Below is a small trained network, with its code and all its weights. Each question gives an input and a class and asks what happens when units are switched off, that is, made to give their printed mean instead of their output.

import numpy as np


def w(rows, s, z=0):
    codes = np.array(rows[::2]) - 128.0
    scale = np.full(codes.shape[1], s)
    scale[-1] = z or s
    return codes * scale


def f(y):
    return np.maximum(y, 0)


def log_softmax(a):
    a = a - a.max(-1, keepdims=True)
    return a - np.log(np.exp(a).sum(-1, keepdims=True))


def net(x, mask):
    res = np.array(x, float).reshape(1, 7) / 4 @ E
    y = f(res @ A[0][:, :-1].T + A[0][:, -1])
    res = res + np.where(mask, y, B[0][:, -1]) @ B[0][:, :-1]
    return log_softmax(res[-1] @ U[:, :-1].T + U[:, -1])


A, B = {}, {}
E = w([
[2,100,250],'x0',
[128,128,128],'x1',
[205,229,226],'x2',
[129,129,128],'x3',
[221,29,170],'x4',
[128,127,128],'x5',
[128,127,128],'x6',
],0.0084)
A[0] = w([
[17,93,102,115],'n0',
[167,75,153,147],'n1',
[190,50,176,190],'n2',
[85,144,108,129],'n3',
[166,66,158,161],'n4',
[62,68,150,151],'n5',
[204,194,121,119],'n6',
[196,4,118,142],'n7',
[153,118,75,147],'n8',
[84,87,132,131],'n9',
[151,108,59,158],'n10',
[55,145,119,159],'n11',
[115,154,210,81],'n12',
[77,75,138,124],'n13',
[136,85,67,131],'n14',
[214,200,169,160],'n15',
[61,64,123,133],'n16',
[119,108,44,160],'n17',
[124,139,220,110],'n18',
[126,114,47,159],'n19',
[148,71,104,155],'n20',
[180,192,130,112],'n21',
[197,21,182,190],'n22',
[127,178,220,88],'n23',
[126,100,72,166],'n24',
[82,202,93,234],'n25',
[49,55,142,143],'n26',
[57,235,75,253],'n27',
[199,191,125,134],'n28',
[136,68,77,165],'n29',
[112,145,220,89],'n30',
[88,188,103,205],'n31',
],0.015,0.0066)
B[0] = w([
[131,119,167,216],'n0',
[140,106,64,174],'n1',
[143,97,39,205],'n2',
[142,133,170,164],'n3',
[113,116,57,181],'n4',
[129,89,167,194],'n5',
[171,113,144,196],'n6',
[128,118,83,228],'n7',
[120,166,99,180],'n8',
[151,80,182,171],'n9',
[116,156,89,194],'n10',
[135,113,191,190],'n11',
[88,174,99,170],'n12',
[156,86,167,177],'n13',
[100,157,89,187],'n14',
[171,131,100,219],'n15',
[144,99,184,196],'n16',
[74,176,146,202],'n17',
[76,150,32,175],'n18',
[90,180,139,197],'n19',
[121,118,104,181],'n20',
[156,124,161,181],'n21',
[127,99,2,221],'n22',
[99,180,86,183],'n23',
[53,185,83,187],'n24',
[126,194,219,215],'n25',
[142,87,182,206],'n26',
[130,170,230,249],'n27',
[199,121,137,195],'n28',
[80,129,83,198],'n29',
[69,155,56,175],'n30',
[132,150,181,197],'n31',
],0.011,0.015)
U = w([
[21,209,154,127],'0',
[35,136,90,88],'1',
[108,89,216,165],'2',
[100,6,143,163],'3',
[178,176,177,217],'4',
[189,93,118,9],'5',
],0.012,0.0013)

Each question gives the input, the list of numbers given to net, and the class t.
The units are the neurons (one row each of A and B). Each row of codes is followed by its name. A weight is (code - 128) times the scale printed after its matrix; where a second scale follows, it is the last column's (A, B and U).
mask holds one flag per neuron, in row order. A switched-off neuron (its flag False) gives its mean, the last column of its row in B, instead of its output. The means were averaged over made-up inputs and are rounded, as every weight is.
A unit's drop is (log p(t) with every unit on - log p(t) with that unit switched off) / (log p(t) with every unit on - log p(t) with every unit switched off).
unit that matters most: the unit with the biggest drop
top k neurons: the k neurons with the biggest drops, biggest first
drop when u is switched off: that unit's drop, to one decimal
input [-5,-4,6,5,1,-6,-4], class 5: unit that matters most : n27
input [1,-3,6,5,2,-5,1], class 1: top 4 neurons : [n18; n30; n23; n12]
input [1,3,-7,2,6,-6,4], class 3: top 3 neurons : [n26; n16; n13]
input [-7,-4,-7,-6,0,3,-6], class 0: top 2 neurons : [n17; n19]
input [-5,7,0,5,1,2,7], class 1: top 2 neurons : [n27; n25]
input [0,-5,7,7,-1,5,-3], class 4: top 2 neurons : [n28; n15]
input [0,-2,0,6,2,-4,5], class 1: top 2 neurons : [n28; n26]
input [-6,-6,3,0,1,-8,-6], class 5: top 2 neurons : [n27; n25]
input [0,3,4,-1,-3,-2,7], class 4: drop when n19 is switched off : 0.1
input [-2,5,5,-2,-1,5,2], class 4: drop when n16 is switched off : 0.0
input [1,-4,-7,2,3,2,0], class 3: drop when n26 is switched off : 0.3
